B = [[-5, 7, -14, -6, -21, 8, 8, -11, 0, 12, -10], [2, 3, -9, -2, 3, -2, -7, 4, -2, 3, -5], [4, 6, -16, -4, 4, -4, -15, 8, -4, 5, -9], [-4, 5, -9, -3, -14, 5, 5, -6, 0, 6, -6], [2, 3, -9, -2, 2, -2, -7, 5, -2, 3, -6], [-3, 6, -10, -5, -15, 6, 5, -7, 0, 8, -7], [9, 14, -34, -11, 7, -11, -30, 19, -7, 11, -20], [-10, 14, -25, -10, -38, 14, 15, -18, 0, 21, -16], [-4, 6, -11, -4, -17, 7, 7, -8, 0, 9, -7], [4, 1, -2, -3, 2, 4, -3, 1, -1, -1, 2], [1, 1, -2, -1, 0, -1, -2, 1, 0, 1, -2], [-1, 2, -3, -1, -4, 2, 2, -2, 0, 3, -2], [8, 3, -5, -8, 5, 8, -8, 4, -4, -2, 4], [0, 0, -1, -1, 0, 0, -2, 0, 0, 1, -1]]
Indices start at 1.
row 1 col 1	-5
row 2 col 11	-5
row 7 col 10	11
row 13 col 8	4
row 8 col 5	-38
row 6 col 6	6
row 9 col 6	7
row 2 col 1	2
row 14 col 11	-1
row 7 col 2	14
row 2 col 7	-7
row 3 col 9	-4
row 8 col 9	0
row 12 col 9	0
row 13 col 3	-5
row 6 col 10	8
row 13 col 4	-8
row 5 col 5	2
row 3 col 6	-4
row 6 col 8	-7
row 4 col 9	0
row 9 col 7	7
row 10 col 6	4
row 7 col 11	-20
row 14 col 10	1
row 12 col 11	-2
row 12 col 8	-2
row 1 col 10	12
row 11 col 6	-1
row 3 col 10	5
row 13 col 1	8
row 5 col 4	-2
row 8 col 1	-10

a =
[[570 872 278 545]
 [390 154 614 440]
 [434 546 291 616]
 [388 146 618 439]
 [430 531 277 723]
 [261 267 134 938]
 [394 477 246 767]
 [648 852 519 249]
 [594 826 400 400]
 [268 292 116 988]
 [567 847 298 532]
 [633 548 828   6]]
Rows and columns are counted from 1.
(1, 1) -> 570
(2, 1) -> 390
(11, 1) -> 567
(12, 3) -> 828
(10, 3) -> 116
(5, 4) -> 723
(7, 2) -> 477
(3, 2) -> 546
(4, 1) -> 388
(6, 1) -> 261
(4, 3) -> 618
(7, 3) -> 246
(8, 3) -> 519
(1, 3) -> 278
(12, 2) -> 548
(9, 2) -> 826

W =
[[1 4 4 7 7]
 [5 4 5 4 4]
 [4 3 5 5 5]
 [4 5 3 3 3]
 [5 3 5 3 4]
 [2 3 5 7 7]
 [5 3 5 4 4]]
Indices start at 1.
(1, 1) -> 1
(5, 2) -> 3
(7, 2) -> 3
(4, 3) -> 3
(1, 2) -> 4
(6, 4) -> 7
(3, 5) -> 5
(2, 1) -> 5
(7, 4) -> 4
(3, 4) -> 5

m =
[[  0   5  45  47 -16 -40]
 [ 31 -31  14  14  32 -24]
 [ 24 -10 -28 -27  17  19]
 [-39  36 -20 -10 -33  32]
 [ 38 -39  -5  -5  38 -18]
 [-25  22  47  46 -27 -34]
 [ -6   9 -46 -36   2  28]
 [ 17 -17  33  30  12 -26]
 [  0  10 -40 -33   5  27]
 [ 23 -18  20  17  14 -26]
 [ 42 -41 -17 -25  46 -12]
 [ 31 -29  18  13  27 -31]
 [-32  39  20  29 -36  -3]
 [-28  31  31  30 -30  -5]
 [ 42 -43  -7 -11  41 -21]]
Rows and columns are counted from 1.
(1, 1): 0
(1, 6): -40
(11, 5): 46
(10, 6): -26
(5, 5): 38
(11, 2): -41
(13, 2): 39
(5, 2): -39
(7, 6): 28
(9, 1): 0
(10, 4): 17
(5, 6): -18
(12, 1): 31
(2, 2): -31
(2, 6): -24
(8, 3): 33
(3, 5): 17
(5, 3): -5
(14, 1): -28
(12, 5): 27
(5, 4): -5
(2, 1): 31
(15, 6): -21
(14, 4): 30
(6, 6): -34
(13, 1): -32
(1, 3): 45
(7, 2): 9
(9, 3): -40
(10, 5): 14
(8, 5): 12
(1, 5): -16
(14, 5): -30

arr =
[[103 134 103 119 123 103  56 184 137 136 111 135]
 [ 97 140  94 130 143 121  12 222 147 137 188 207]
 [138 130  80  94 109 105  44 167 146 163 113 119]
 [103 122  94 123 132  94  66 177 143 145 113 137]
 [101 131  81 130 133 106  16 214 152 134 162 188]
 [ 93 126  87 131 146  95  28 201 135 137 114 157]]
Indices start at 1.
row 1 col 1 = 103
row 6 col 4 = 131
row 2 col 1 = 97
row 5 col 10 = 134
row 2 col 5 = 143
row 3 col 4 = 94
row 2 col 7 = 12
row 3 col 5 = 109
row 4 col 8 = 177
row 4 col 6 = 94
row 1 col 12 = 135
row 1 col 3 = 103
row 5 col 8 = 214
row 6 col 2 = 126
row 3 col 8 = 167
row 5 col 2 = 131
row 6 col 5 = 146
row 3 col 3 = 80
row 3 col 10 = 163
row 6 col 8 = 201
row 3 col 12 = 119
row 2 col 11 = 188

X =
[[-762 -556  193 -562 -731   43 -509  137  165 -458]
 [ 112   31 -823 -152   52 -804 -119 -667 -852    6]
 [ 139  130 -496  178 -334 -809  386 -522 -464  390]
 [  46   62 -222  231 -424 -806  483 -457 -381  515]
 [-756 -629  378 -437 -874  -76 -190  230  277 -208]]
Rows and columns are counted from 1.
(1, 1): -762
(2, 8): -667
(1, 4): -562
(4, 3): -222
(5, 6): -76
(4, 8): -457
(3, 9): -464
(5, 10): -208
(3, 7): 386
(1, 9): 165
(1, 10): -458
(1, 8): 137
(2, 10): 6
(2, 2): 31
(4, 2): 62
(5, 1): -756
(4, 7): 483
(4, 6): -806
(2, 3): -823
